Here is a tiny trained network, its code and every weight. The questions are about switching its units off for an input and a target symbol, where a switched-off unit gives its printed mean instead of its output.

import numpy as np


def w(rows, s, z=0):
    codes = np.array(rows[::2]) - 128.0
    scale = np.full(codes.shape[1], s)
    scale[-1] = z or s
    return codes * scale


def norm(h):
    return h / np.sqrt((h * h).mean(-1, keepdims=True) + 1e-5)


def f(y):
    return np.maximum(y, 0)


def softmax(a):
    e = np.exp(a - a.max(-1, keepdims=True))
    return e / e.sum(-1, keepdims=True)


def log_softmax(a):
    a = a - a.max(-1, keepdims=True)
    return a - np.log(np.exp(a).sum(-1, keepdims=True))


def net(x, mask):
    ids = ['ΣΨδεηλμξω'.index(c) for c in x.split()]
    T = len(ids)
    res = E[ids] + P[:T]
    u = 0
    for l in range(2):
        r = norm(res)
        for j in range(3):
            rows = slice(2 * j, 2 * j + 2)
            q, k, v = (r @ M[l][rows].T for M in (Q, K, V))
            z = softmax(np.where(np.tri(T) > 0, q @ k.T / 2**0.5, -1e9)) @ v
            o = O[l][rows]
            res = res + np.where(mask[u + j], z, o[:, -1]) @ o[:, :-1]
        u += 3
        y = f(norm(res) @ A[l][:, :-1].T + A[l][:, -1])
        res = res + np.where(mask[u : u + 8], y, B[l][:, -1]) @ B[l][:, :-1]
        u += 8
    return log_softmax(norm(res)[-1] @ U[:, :-1].T + U[:, -1])


Q, K, V, O, A, B = {}, {}, {}, {}, {}, {}
E = w([
[160,184,174,178,2,118,90,166,182,154],'Σ',
[139,165,88,103,118,134,75,91,220,150],'Ψ',
[117,148,56,138,87,114,156,53,223,143],'δ',
[155,151,139,137,90,78,39,104,146,111],'ε',
[168,101,133,90,87,58,78,176,189,94],'η',
[113,138,121,146,87,58,72,16,153,151],'λ',
[174,161,209,115,159,66,73,92,173,158],'μ',
[197,166,86,174,142,58,181,69,156,99],'ξ',
[91,116,150,137,160,185,143,122,105,61],'ω',
],0.005)
P = w([
[144,161,122,3,77,105,153,91,75,172],'0',
[168,148,157,37,66,157,148,73,142,103],'1',
[162,121,158,91,80,141,136,85,149,86],'2',
[153,130,139,121,99,132,121,95,155,87],'3',
[145,129,132,137,115,125,112,106,159,100],'4',
[137,125,127,154,124,114,108,117,156,115],'5',
[129,126,120,158,137,109,101,128,152,125],'6',
[119,127,106,169,146,105,105,142,149,130],'7',
[106,132,112,175,155,98,107,158,151,143],'8',
[97,137,100,180,161,87,113,168,145,150],'9',
[87,146,99,187,174,66,109,179,144,160],'10',
],0.0053)
Q[0] = w([
[202,165,132,110,99,169,131,70,148,50],'L0H1',
[107,184,101,255,189,20,45,152,250,108],'L0H1',
[119,137,145,114,129,124,147,120,108,121],'L0H2',
[98,156,168,152,139,108,123,118,160,90],'L0H2',
[84,82,112,124,151,161,244,188,88,105],'L0H3',
[153,99,70,96,138,187,245,95,153,133],'L0H3',
],0.0052)
K[0] = w([
[141,77,155,112,107,182,148,69,113,75],'L0H1',
[98,128,102,254,195,122,135,174,135,122],'L0H1',
[119,125,125,143,135,123,129,145,132,125],'L0H2',
[112,146,137,94,122,151,160,129,101,120],'L0H2',
[85,154,141,119,152,159,136,70,69,108],'L0H3',
[113,173,98,151,125,137,122,35,103,132],'L0H3',
],0.007)
V[0] = w([
[12,170,192,80,138,156,130,180,96,107],'L0H1',
[187,205,116,145,217,101,227,126,82,94],'L0H1',
[252,155,97,111,59,20,84,107,187,196],'L0H2',
[96,152,106,120,124,76,142,61,145,183],'L0H2',
[136,178,126,153,137,113,79,89,129,161],'L0H3',
[192,88,116,115,91,101,174,206,191,163],'L0H3',
],0.0035)
O[0] = w([
[131,27,160,151,90,160,126,108,151,141,125],'L0H1',
[253,148,89,122,127,163,100,116,123,116,110],'L0H1',
[172,166,218,50,74,130,170,87,134,37,254],'L0H2',
[88,130,141,87,120,148,135,66,148,109,156],'L0H2',
[130,164,128,79,106,153,114,116,91,132,145],'L0H3',
[92,105,127,91,121,160,206,177,165,105,168],'L0H3',
],0.0043)
A[0] = w([
[118,145,86,86,131,154,157,118,154,156,145],'L0N1',
[141,159,186,60,90,134,143,101,131,109,33],'L0N2',
[108,143,126,91,93,160,150,131,153,109,6],'L0N3',
[105,162,130,116,133,70,154,131,142,141,105],'L0N4',
[111,92,48,159,167,101,126,203,84,254,84],'L0N5',
[113,157,148,55,103,147,185,116,37,118,33],'L0N6',
[181,159,156,96,128,98,162,130,128,182,138],'L0N7',
[112,149,176,131,145,135,176,91,83,95,58],'L0N8',
],0.0054,0.002)
B[0] = w([
[108,142,144,172,116,130,118,121,151,89,151],'L0N1',
[116,98,85,199,180,74,152,131,107,198,254],'L0N2',
[113,113,91,183,137,74,122,120,115,140,170],'L0N3',
[98,125,141,116,122,178,146,118,122,87,173],'L0N4',
[161,106,24,158,169,81,253,59,81,200,142],'L0N5',
[152,141,147,217,203,76,161,120,109,140,174],'L0N6',
[144,125,137,125,142,196,76,125,146,102,171],'L0N7',
[132,118,114,88,98,174,118,122,160,136,173],'L0N8',
],0.0051,0.005)
Q[1] = w([
[147,137,90,63,134,138,184,139,59,223],'L1H1',
[87,202,124,99,141,107,138,159,113,115],'L1H1',
[122,109,125,173,175,91,149,112,180,49],'L1H2',
[138,124,144,105,61,156,151,206,101,184],'L1H2',
[125,148,177,125,106,135,119,73,170,11],'L1H3',
[129,101,76,141,134,132,117,145,138,175],'L1H3',
],0.012)
K[1] = w([
[150,136,93,115,98,82,184,111,98,169],'L1H1',
[113,216,136,77,103,51,113,170,195,160],'L1H1',
[122,136,130,127,125,118,165,249,160,110],'L1H2',
[145,106,97,122,172,131,100,18,101,139],'L1H2',
[118,69,121,183,159,194,67,189,107,104],'L1H3',
[138,163,134,104,78,83,163,142,185,122],'L1H3',
],0.012)
V[1] = w([
[93,118,24,115,1,131,106,192,119,100],'L1H1',
[198,112,182,69,60,181,60,157,223,137],'L1H1',
[133,73,153,110,133,60,179,191,100,181],'L1H2',
[136,83,69,44,216,95,106,129,131,71],'L1H2',
[141,147,74,87,69,73,174,46,159,157],'L1H3',
[91,94,103,250,231,75,144,108,82,140],'L1H3',
],0.004)
O[1] = w([
[123,209,170,149,110,105,166,66,162,22,1],'L1H1',
[34,231,142,74,247,113,112,103,54,139,88],'L1H1',
[130,155,142,191,155,46,98,164,193,106,182],'L1H2',
[139,79,103,75,190,74,97,72,150,59,142],'L1H2',
[44,178,135,147,183,160,70,159,86,114,152],'L1H3',
[146,177,89,3,97,181,150,80,148,85,223],'L1H3',
],0.0044)
A[1] = w([
[122,188,175,230,121,127,163,174,129,169,2],'L1N1',
[175,144,127,161,120,100,94,131,50,90,42],'L1N2',
[254,72,99,127,74,152,163,163,143,151,143],'L1N3',
[150,156,127,129,118,63,167,160,152,134,162],'L1N4',
[164,104,100,81,115,109,124,116,144,90,85],'L1N5',
[118,104,133,198,223,56,125,144,156,84,20],'L1N6',
[160,114,171,121,136,110,64,161,89,145,111],'L1N7',
[81,140,96,89,143,140,121,108,161,159,16],'L1N8',
],0.0084,0.0038)
B[1] = w([
[185,214,215,178,16,192,155,161,105,163,166],'L1N1',
[87,44,131,126,77,112,99,204,127,127,137],'L1N2',
[168,49,84,181,161,85,110,122,171,180,254],'L1N3',
[88,130,141,149,173,175,101,113,123,104,202],'L1N4',
[153,104,132,197,104,146,150,148,112,203,202],'L1N5',
[112,143,174,130,163,108,116,133,254,53,236],'L1N6',
[152,166,60,126,115,121,171,135,105,55,154],'L1N7',
[129,112,157,104,136,115,163,230,115,139,143],'L1N8',
],0.0075,0.0072)
U = w([
[155,196,177,182,72,182,138,156,103,145,210],'Σ',
[95,128,156,40,173,125,110,223,117,207,67],'Ψ',
[58,127,106,104,92,119,252,96,138,138,6],'δ',
[110,113,88,122,63,74,98,177,60,62,144],'ε',
[88,145,149,148,174,114,122,127,196,51,228],'η',
[73,159,161,109,131,59,67,56,82,194,37],'λ',
[236,228,56,87,194,146,125,99,102,107,47],'μ',
[188,45,115,164,117,115,107,113,152,185,155],'ξ',
[75,85,109,128,177,253,127,103,65,92,167],'ω',
],0.0058,0.0014)

Each question gives the input, a string of symbols that net reads in full, and the target symbol t.
The units are the heads (2 rows each of Q, K, V and O) and the neurons (one row each of A and B). Each row of codes is followed by its name. A weight is (code - 128) times the scale printed after its matrix; where a second scale follows, it is the last column's (O, A, B and U).
mask holds one flag per unit, layer by layer, with each layer's heads first. A switched-off unit (its flag False) gives its mean, the last column of its rows in O or B, instead of its output. The means were averaged over made-up inputs and are rounded, as every weight is.
A unit's drop is (log p(t) with every unit on - log p(t) with that unit switched off) / (log p(t) with every unit on - log p(t) with every unit switched off).
The circuit of an input: a set's keep is (log p(t) with only the set's units on - log p(t) with every unit switched off) / (log p(t) with every unit on - log p(t) with every unit switched off). Starting from the 12 units with the biggest drops (on a tie, the unit counted first), units are removed one at a time, each time the one whose removal leaves the highest keep (on an exact tie, the one counted first), for as long as the keep stays at least 0.8.
circuit, biggest first: the units of the circuit, biggest drop first
top k neurons: the k neurons with the biggest drops, biggest first
k most important neurons of layer l: the k neurons of layer l with the biggest drops, biggest first
input ω μ η ω ω ω Σ ξ, target Σ: circuit, biggest first : L1H2; L1N1
input μ μ ε ω η ξ Ψ, target μ: top 3 neurons : L1N6; L0N6; L1N3
input ω ε ε ξ ξ μ λ ω λ, target λ: top 4 neurons : L0N2; L0N8; L0N6; L1N3
input μ η μ ω ε ξ Ψ η, target μ: top neuron : L0N6
input λ Σ ε ε Ψ ω λ ω ε Ψ μ, target Σ: top 2 neurons : L0N2; L0N8
input ω ω ε, target ε: 2 most important neurons of layer 0 : L0N2; L0N6
input Σ ε ω μ μ η η, target Ψ: top 2 neurons : L0N6; L0N7
input μ Σ ω ε ω, target Σ: 3 most important neurons of layer 0 : L0N2; L0N6; L0N8
input δ ε δ ω ω ε δ, target δ: 3 most important neurons of layer 0 : L0N2; L0N8; L0N6
input λ ω Ψ Ψ λ, target δ: top 2 neurons : L1N3; L0N2
input ε δ ω ε μ ε η η μ λ ξ, target μ: top 2 neurons : L0N2; L0N6
input ω ξ μ Ψ, target Ψ: top 2 neurons : L1N8; L0N5
input ω ω ω μ Σ μ η δ, target Ψ: top 2 neurons : L1N8; L0N2
input Σ λ η Σ Ψ λ λ, target Σ: circuit, biggest first : L1H2; L1N1; L1H3
input ε ξ ξ ε ε ω ω ω μ η Ψ, target Ψ: top 4 neurons : L0N2; L1N8; L1N6; L1N3
input ω ε μ Ψ ε Σ η Ψ Σ ξ, target μ: top 3 neurons : L0N6; L1N6; L1N1
input ω Ψ Σ μ Σ ω η ξ λ, target η: top 2 neurons : L0N2; L0N8
input Σ ξ δ λ ω ω Ψ, target Σ: top 2 neurons : L0N2; L0N8
input ω ω λ, target λ: top neuron : L0N2
input μ λ ε ε, target ε: top neuron : L1N2
input ω μ ω Σ ω ε ε μ Σ, target Ψ: 3 most important neurons of layer 0 : L0N2; L0N7; L0N4
input ε ξ δ, target δ: 4 most important neurons of layer 1 : L1N3; L1N6; L1N4; L1N1
input ω ω ε ξ ω η μ δ ε, target Ψ: 3 most important neurons of layer 0 : L0N7; L0N2; L0N6
input Ψ ξ ω η ε η μ Ψ λ, target Ψ: 3 most important neurons of layer 1 : L1N8; L1N6; L1N3
input Ψ δ δ μ ε δ ω μ ω ω ω, target ω: 3 most important neurons of layer 0 : L0N2; L0N6; L0N3
input ω δ ω μ, target μ: 2 most important neurons of layer 0 : L0N2; L0N7
input Ψ ω Σ Ψ ε μ δ, target Ψ: most important neuron of layer 1 : L1N8
input μ ω η η Σ λ η ε λ, target δ: 3 most important neurons of layer 0 : L0N6; L0N2; L0N4
input λ ω ε ω μ, target μ: 2 most important neurons of layer 0 : L0N2; L0N8
